Below are the code and all the weights of a small trained network. Each question names an input and a target symbol and asks about switching units off, where a switched-off unit gives its printed mean instead of its output.

import numpy as np


def w(rows, s, z=0):
    codes = np.array(rows[::2]) - 128.0
    scale = np.full(codes.shape[1], s)
    scale[-1] = z or s
    return codes * scale


def f(y):
    return y / 2 * (1 + np.tanh(0.7978845608 * (y + 0.044715 * y**3)))


def softmax(a):
    e = np.exp(a - a.max(-1, keepdims=True))
    return e / e.sum(-1, keepdims=True)


def log_softmax(a):
    a = a - a.max(-1, keepdims=True)
    return a - np.log(np.exp(a).sum(-1, keepdims=True))


def net(x, mask):
    ids = ['αζπστφ'.index(c) for c in x.split()]
    T = len(ids)
    res = E[ids] + P[:T]
    q, k, v = (res @ M[0].T for M in (Q, K, V))
    z = softmax(np.where(np.tri(T) > 0, q @ k.T / 3**0.5, -1e9)) @ v
    res = res + np.where(mask[0], z, O[0][:, -1]) @ O[0][:, :-1]
    y = f(res @ A[0][:, :-1].T + A[0][:, -1])
    res = res + np.where(mask[1:17], y, B[0][:, -1]) @ B[0][:, :-1]
    return log_softmax(res[-1] @ U[:, :-1].T + U[:, -1])


Q, K, V, O, A, B = {}, {}, {}, {}, {}, {}
E = w([
[109,158,194,166,72,112,65,162,136],'α',
[176,144,5,102,117,128,152,113,192],'ζ',
[64,230,146,165,112,123,101,38,63],'π',
[118,154,147,53,163,103,46,149,61],'σ',
[120,216,161,155,118,91,78,124,108],'τ',
[113,133,123,82,139,118,167,151,120],'φ',
],0.026)
P = w([
[61,154,145,229,90,77,167,89,76],'0',
[69,78,65,18,100,129,147,95,136],'1',
[114,151,119,90,156,46,136,131,171],'2',
[158,119,121,173,124,190,130,190,10],'3',
[248,95,118,179,142,89,143,127,127],'4',
[133,138,112,111,147,74,133,157,164],'5',
[188,119,93,174,96,73,131,133,162],'6',
],0.014)
Q[0] = w([
[248,68,147,175,143,100,119,84,122],'H0',
[111,142,129,121,124,60,112,155,173],'H0',
[149,128,151,139,147,156,147,144,75],'H0',
],0.011)
K[0] = w([
[162,206,179,49,154,2,129,133,226],'H0',
[242,113,128,130,143,142,119,172,69],'H0',
[147,91,166,6,76,106,102,87,162],'H0',
],0.0072)
V[0] = w([
[150,128,87,169,103,98,2,145,141],'H0',
[126,142,68,132,49,129,168,157,119],'H0',
[127,188,171,179,60,180,150,114,169],'H0',
],0.0078)
O[0] = w([
[99,154,173,109,203,168,174,129,113,216],'H0',
[204,83,152,87,99,98,185,150,75,99],'H0',
[207,146,176,122,6,176,158,138,145,1],'H0',
],0.014,0.0051)
A[0] = w([
[158,117,118,191,70,63,89,213,118,109],'N0',
[134,168,186,100,192,142,81,113,127,163],'N1',
[161,91,26,126,122,111,167,1,151,115],'N2',
[146,204,170,140,128,62,145,133,84,187],'N3',
[106,169,130,188,114,102,239,137,137,230],'N4',
[113,88,180,159,119,92,105,236,162,188],'N5',
[157,82,179,77,97,99,85,220,41,222],'N6',
[98,200,179,124,114,137,74,143,127,63],'N7',
[153,175,76,107,155,93,116,119,89,201],'N8',
[42,177,197,209,125,105,121,153,118,123],'N9',
[77,135,177,195,167,85,154,78,97,131],'N10',
[168,164,85,117,172,22,91,85,114,255],'N11',
[91,126,133,73,149,99,151,124,118,141],'N12',
[90,62,206,127,127,70,138,192,128,140],'N13',
[103,160,119,218,128,79,175,174,110,214],'N14',
[93,132,83,155,208,137,176,159,139,180],'N15',
],0.0086,0.0032)
B[0] = w([
[88,181,244,99,168,71,143,122,200,147],'N0',
[156,127,81,66,226,107,139,146,123,225],'N1',
[232,215,160,156,160,102,151,37,51,144],'N2',
[56,154,143,74,106,79,160,168,149,197],'N3',
[65,134,143,140,210,192,121,130,90,155],'N4',
[170,30,195,148,96,233,100,7,135,143],'N5',
[153,160,162,167,125,155,209,171,171,195],'N6',
[156,171,128,161,143,147,43,147,69,183],'N7',
[67,60,183,165,148,220,82,117,160,216],'N8',
[147,127,93,173,61,76,126,90,120,203],'N9',
[133,136,123,145,33,104,207,166,90,205],'N10',
[145,38,156,149,64,182,66,164,166,255],'N11',
[56,86,108,218,122,200,164,70,48,192],'N12',
[80,92,80,165,49,185,169,43,143,156],'N13',
[164,84,154,135,188,182,197,162,227,166],'N14',
[241,188,3,129,67,27,84,146,73,211],'N15',
],0.0057,0.02)
U = w([
[143,70,147,214,53,196,52,76,153,80],'α',
[187,188,193,133,211,130,117,41,74,178],'ζ',
[80,166,105,172,101,98,90,19,67,161],'π',
[76,165,190,177,254,234,69,37,113,75],'σ',
[181,191,182,135,118,46,86,176,113,97],'τ',
[114,67,136,154,130,87,209,107,107,253],'φ',
],0.0069,0.0018)

Each question gives the input, a string of symbols that net reads in full, and the target symbol t.
The units are the heads (3 rows each of Q, K, V and O) and the neurons (one row each of A and B). Each row of codes is followed by its name. A weight is (code - 128) times the scale printed after its matrix; where a second scale follows, it is the last column's (O, A, B and U).
mask holds one flag per unit, heads first, then neurons. A switched-off unit (its flag False) gives its mean, the last column of its rows in O or B, instead of its output. The means were averaged over made-up inputs and are rounded, as every weight is.
A unit's drop is (log p(t) with every unit on - log p(t) with that unit switched off) / (log p(t) with every unit on - log p(t) with every unit switched off).
The circuit of an input: a set's keep is (log p(t) with only the set's units on - log p(t) with every unit switched off) / (log p(t) with every unit on - log p(t) with every unit switched off). Starting from the 12 units with the biggest drops (on a tie, the unit counted first), units are removed one at a time, each time the one whose removal leaves the highest keep (on an exact tie, the one counted first), for as long as the keep stays at least 0.8.
circuit, biggest first: the units of the circuit, biggest drop first
unit that matters most: the unit with the biggest drop
k most important neurons: the k neurons with the biggest drops, biggest first
drop of u: that unit's drop, to one decimal
input φ φ σ σ σ, target π: circuit, biggest first => (H0; N15)
input σ σ φ σ α φ, target π: circuit, biggest first => (N15; H0)
input π π φ τ, target τ: 2 most important neurons => (N12; N0)
input ζ π σ τ, target τ: unit that matters most => N12
input σ φ φ φ π, target α: circuit, biggest first => (H0; N11)
input ζ τ σ, target φ: circuit, biggest first => (H0; N13; N15)
input α σ π, target ζ: circuit, biggest first => (H0; N11)
input φ σ τ, target α: 3 most important neurons => (N11; N15; N1)
input σ σ π σ σ, target σ: 4 most important neurons => (N8; N1; N12; N11)
input σ σ σ π ζ, target π: 2 most important neurons => (N15; N2)
input α φ σ σ σ ζ, target π: 2 most important neurons => (N15; N1)
input φ σ σ φ ζ, target ζ: 2 most important neurons => (N2; N15)
input φ σ ζ φ π τ, target α: drop of N3 => -0.2
input φ ζ ζ φ π τ ζ, target ζ: drop of H0 => 0.1
input ζ π σ τ φ, target π: drop of N15 => 1.1
input φ σ σ α σ π, target ζ: most important neuron => (N11)
